Below is a small trained network, with its code and all its weights. Each question gives an input and a target symbol and asks what happens when units are switched off, that is, made to give their printed mean instead of their output.

import numpy as np


def w(rows, s, z=0):
    codes = np.array(rows[::2]) - 128.0
    scale = np.full(codes.shape[1], s)
    scale[-1] = z or s
    return codes * scale


def norm(h):
    return h / np.sqrt((h * h).mean(-1, keepdims=True) + 1e-5)


def f(y):
    return np.maximum(y, 0)


def softmax(a):
    e = np.exp(a - a.max(-1, keepdims=True))
    return e / e.sum(-1, keepdims=True)


def log_softmax(a):
    a = a - a.max(-1, keepdims=True)
    return a - np.log(np.exp(a).sum(-1, keepdims=True))


def net(x, mask):
    ids = ['ΔΞΣΨβεηθλπω'.index(c) for c in x.split()]
    T = len(ids)
    res = E[ids] + P[:T]
    q, k, v = (norm(res) @ M[0].T for M in (Q, K, V))
    z = softmax(np.where(np.tri(T) > 0, q @ k.T / 4**0.5, -1e9)) @ v
    res = res + np.where(mask[0], z, O[0][:, -1]) @ O[0][:, :-1]
    y = f(norm(res) @ A[0][:, :-1].T + A[0][:, -1])
    res = res + np.where(mask[1:17], y, B[0][:, -1]) @ B[0][:, :-1]
    return log_softmax(norm(res)[-1] @ U[:, :-1].T + U[:, -1])


Q, K, V, O, A, B = {}, {}, {}, {}, {}, {}
E = w([
[124,98,105,48,129,127,100,113,44],'Δ',
[110,138,118,79,164,185,49,162,80],'Ξ',
[130,59,171,48,123,143,137,106,93],'Σ',
[108,100,108,28,145,20,127,111,119],'Ψ',
[149,100,117,110,117,136,77,249,105],'β',
[149,169,102,178,159,96,91,175,25],'ε',
[207,125,76,101,57,156,57,196,155],'η',
[199,140,153,110,56,134,210,187,161],'θ',
[204,84,163,147,57,61,78,117,122],'λ',
[161,165,158,119,81,42,181,116,135],'π',
[72,136,128,94,145,202,164,139,68],'ω',
],0.018)
P = w([
[227,236,7,72,22,219,55,136,5],'0',
[189,171,110,84,75,170,109,145,53],'1',
[151,156,159,122,81,132,90,178,80],'2',
[58,147,130,111,40,79,54,179,63],'3',
[42,109,139,101,43,76,76,183,91],'4',
[35,154,96,144,97,118,65,201,162],'5',
[41,71,139,140,82,92,107,169,133],'6',
[109,62,40,137,107,67,171,189,152],'7',
[52,54,56,155,104,53,148,184,171],'8',
[62,39,41,196,110,23,191,196,165],'9',
[29,42,48,207,128,52,165,195,199],'10',
[47,28,2,190,144,51,199,189,217],'11',
],0.0061)
Q[0] = w([
[140,47,80,81,181,86,127,174,75],'H1',
[145,128,133,41,107,71,126,245,84],'H1',
[212,196,247,254,204,194,179,10,148],'H1',
[88,115,106,133,134,202,152,26,201],'H1',
],0.0078)
K[0] = w([
[113,116,81,195,121,121,149,152,172],'H1',
[111,129,104,244,170,165,200,74,108],'H1',
[193,196,147,71,134,159,107,120,93],'H1',
[158,185,126,122,173,129,89,132,109],'H1',
],0.011)
V[0] = w([
[63,184,118,40,126,152,233,103,103],'H1',
[199,155,142,102,44,175,199,201,187],'H1',
[78,254,102,187,139,205,137,172,86],'H1',
[168,135,165,119,65,108,170,90,111],'H1',
],0.0077)
O[0] = w([
[132,135,124,203,62,159,119,78,147,254],'H1',
[90,135,151,110,55,146,141,157,156,109],'H1',
[125,154,153,175,135,97,132,129,120,89],'H1',
[200,246,129,74,181,108,116,121,100,124],'H1',
],0.014,0.005)
A[0] = w([
[167,241,89,121,168,72,133,90,194,178],'N1',
[54,93,89,146,130,69,123,143,89,161],'N2',
[50,124,154,136,215,46,162,166,86,157],'N3',
[91,125,129,187,85,194,198,132,88,145],'N4',
[34,117,79,176,160,244,136,198,86,150],'N5',
[160,148,122,93,2,176,159,189,108,116],'N6',
[218,134,141,209,72,70,71,112,155,253],'N7',
[83,169,140,75,116,130,103,119,191,114],'N8',
[34,133,41,61,51,103,127,157,130,122],'N9',
[168,106,103,95,178,100,99,217,56,145],'N10',
[169,112,136,223,152,115,100,37,161,89],'N11',
[94,126,121,170,104,162,53,167,137,142],'N12',
[82,96,99,116,98,212,116,114,31,201],'N13',
[114,188,191,99,154,58,174,68,178,115],'N14',
[84,106,103,123,140,240,204,104,69,201],'N15',
[164,77,206,109,126,144,201,103,163,142],'N16',
],0.0079,0.0033)
B[0] = w([
[173,45,128,166,40,95,175,102,77,162],'N1',
[189,116,177,165,162,165,198,114,162,223],'N2',
[153,218,101,223,131,114,102,235,89,173],'N3',
[134,173,230,112,127,31,113,192,176,204],'N4',
[163,94,165,131,53,51,172,134,138,222],'N5',
[86,143,107,135,162,202,142,127,153,207],'N6',
[141,163,177,115,83,97,50,194,109,218],'N7',
[108,165,121,137,91,92,186,171,124,149],'N8',
[85,127,139,169,120,152,159,111,194,255],'N9',
[92,59,142,144,118,158,143,179,55,223],'N10',
[99,88,169,49,115,121,134,144,130,166],'N11',
[125,68,60,100,130,135,177,72,108,192],'N12',
[169,108,134,170,43,109,110,95,87,235],'N13',
[94,148,115,174,44,168,76,150,2,147],'N14',
[138,112,93,97,97,49,33,115,133,190],'N15',
[203,228,75,101,78,191,105,160,65,137],'N16',
],0.0071,0.0083)
U = w([
[55,14,184,110,108,128,231,129,134,191],'Δ',
[145,137,135,2,142,74,110,226,134,26],'Ξ',
[126,132,143,124,121,192,127,85,112,58],'Σ',
[174,83,27,124,116,142,125,34,130,176],'Ψ',
[160,150,105,98,1,135,148,191,53,224],'β',
[140,149,202,168,73,69,78,121,191,162],'ε',
[64,198,135,97,100,173,200,138,167,157],'η',
[95,155,82,148,123,156,96,96,99,6],'θ',
[151,124,138,175,171,122,175,162,52,27],'λ',
[106,95,138,108,69,104,157,147,96,213],'π',
[112,109,59,136,118,179,98,151,160,96],'ω',
],0.0079,0.0022)

Each question gives the input, a string of symbols that net reads in full, and the target symbol t.
The units are the heads (4 rows each of Q, K, V and O) and the neurons (one row each of A and B). Each row of codes is followed by its name. A weight is (code - 128) times the scale printed after its matrix; where a second scale follows, it is the last column's (O, A, B and U).
mask holds one flag per unit, heads first, then neurons. A switched-off unit (its flag False) gives its mean, the last column of its rows in O or B, instead of its output. The means were averaged over made-up inputs and are rounded, as every weight is.
A unit's drop is (log p(t) with every unit on - log p(t) with that unit switched off) / (log p(t) with every unit on - log p(t) with every unit switched off).
The circuit of an input: a set's keep is (log p(t) with only the set's units on - log p(t) with every unit switched off) / (log p(t) with every unit on - log p(t) with every unit switched off). Starting from the 12 units with the biggest drops (on a tie, the unit counted first), units are removed one at a time, each time the one whose removal leaves the highest keep (on an exact tie, the one counted first), for as long as the keep stays at least 0.8.
units of the circuit, in order: the units of the circuit, biggest drop first
unit that matters most: the unit with the biggest drop
k most important neurons: the k neurons with the biggest drops, biggest first
drop of u: that unit's drop, to one decimal
input Ψ Σ Δ Δ Ψ β Ψ β Σ Ξ β, target Δ: units of the circuit, in order : H1, N7
input ω Ψ Ψ β β Ψ β θ π η π, target β: units of the circuit, in order : N14, H1
input Ψ Ψ ω ω β π ω Ψ, target ε: units of the circuit, in order : H1, N7
input ω η ω, target ε: units of the circuit, in order : N4, H1
input Σ Ξ ω Ξ Σ, target ε: units of the circuit, in order : H1, N4
input β λ λ λ π Ψ, target β: units of the circuit, in order : H1, N1, N14
input Ψ Ψ Ψ Ψ Δ, target Ψ: units of the circuit, in order : H1, N7
input ω Ψ Ψ π Ψ Ψ Ψ π η Σ, target β: unit that matters most : N16
input Ψ λ Δ ω ω Ψ Ξ Ψ λ, target Ξ: units of the circuit, in order : H1, N13
input Ψ Ψ ω η Ψ Ψ ε Ξ Δ, target λ: units of the circuit, in order : H1, N3
input Ψ ω ω ε Δ β β Ψ ε, target λ: units of the circuit, in order : H1, N2
input ω Δ ω Ψ Ψ β Ψ, target Δ: units of the circuit, in order : N2, N15, N7, N13
input Ψ β Ψ β Ψ, target Δ: 2 most important neurons : N9, N7
input ω ω Ψ Ψ Ψ Ψ Ξ λ ω, target ε: 2 most important neurons : N4, N15
input π Ψ Ψ β ω β β Σ ε ω β Δ, target ε: 2 most important neurons : N4, N10
input β ω Ψ Ψ η ω Δ Δ Ξ Ψ π, target β: 2 most important neurons : N14, N16
input Δ η Ψ Δ Δ π Ψ, target β: 2 most important neurons : N14, N1
input Σ Ψ Σ Σ Ψ Ψ, target Ψ: 2 most important neurons : N4, N5
input Σ π ω Ψ λ Ψ, target Ξ: most important neuron : N13
input Σ Ξ Ψ θ Ψ Ψ ε Ψ η ω β Δ, target ε: drop of N4 : 0.2
input Ψ Δ Ξ Ψ, target Ψ: drop of N5 : 0.1
